[128 = 0]
102  134  148  110  79  151  115  125  89  103  146  142  138  107  151  154  92  128  160  178  141  114  137  128  157  131  113 -> 5
108  122  136  120  128  102  116  118  112  121  196  80  121  123  162  164  132  96  153  113  176  152  123  134  141  135  119 -> 5
128  117  102  126  153  132  139  133  130  114  108  133  133  136  138  135  118  133  157  135  118  124  126  132  133  113  130 -> 6
148  125  102  114  174  110  197  106  158  151  98  110  116  155  119  145  141  134  91  95  133  161  121  135  90  130  146 -> 8
114  131  134  119  103  141  119  112  114  110  107  121  132  130  131  122  93  140  147  157  125  123  125  121  147  127  121 -> 7
114  125  129  119  122  137  180  83  132  126  113  90  105  146  124  147  95  146  96  144  130  157  142  123  125  147  145 -> 8
126  123  112  106  101  145  72  152  101  105  132  134  156  121  148  142  113  130  182  162  118  84  127  138  162  111  106 -> 3
141  117  129  86  54  172  81  142  88  123  159  98  124  130  188  206  111  132  142  206  129  94  139  161  153  141  125 -> 0
111  122  133  121  132  108  166  76  130  124  140  99  117  150  139  153  112  131  125  119  156  165  127  126  134  136  135 -> 7
109  148  175  116  78  148  147  87  124  127  124  124  132  116  102  116  113  150  100  150  139  149  117  107  138  144  139 -> 10
124  141  158  87  87  154  106  125  113  138  180  49  113  110  162  179  125  119  96  160  177  136  129  151  128  154  137 -> 3
109  132  151  114  124  121  187  76  133  137  142  81  101  143  129  147  115  123  87  95  161  198  129  116  113  148  146 -> 9
134  114  110  104  127  124  103  141  107  125  162  94  125  139  176  180  123  113  147  153  141  121  137  153  133  131  124 -> 2
120  133  155  97  40  195  77  143  79  92  138  122  148  113  157  146  103  140  165  206  126  94  138  131  174  134  112 -> 4
141  146  170  104  82  130  72  160  128  152  184  78  127  100  156  180  136  118  92  173  165  113  108  156  124  157  136 -> 2
132  127  119  153  208  69  123  160  157  154  164  114  123  122  128  116  167  96  119  78  153  139  101  133  94  128  132 -> 7
121  125  128  111  125  113  199  74  133  139  139  92  106  156  132  161  116  126  75  94  159  176  139  126  109  142  147 -> 8
103  122  140  120  102  126  185  53  120  119  148  81  104  150  140  164  103  124  107  118  157  175  142  121  137  147  140 -> 8
89  109  115  114  109  138  193  41  105  110  123  99  100  148  133  157  89  136  133  140  131  158  161  111  153  141  133 -> 9
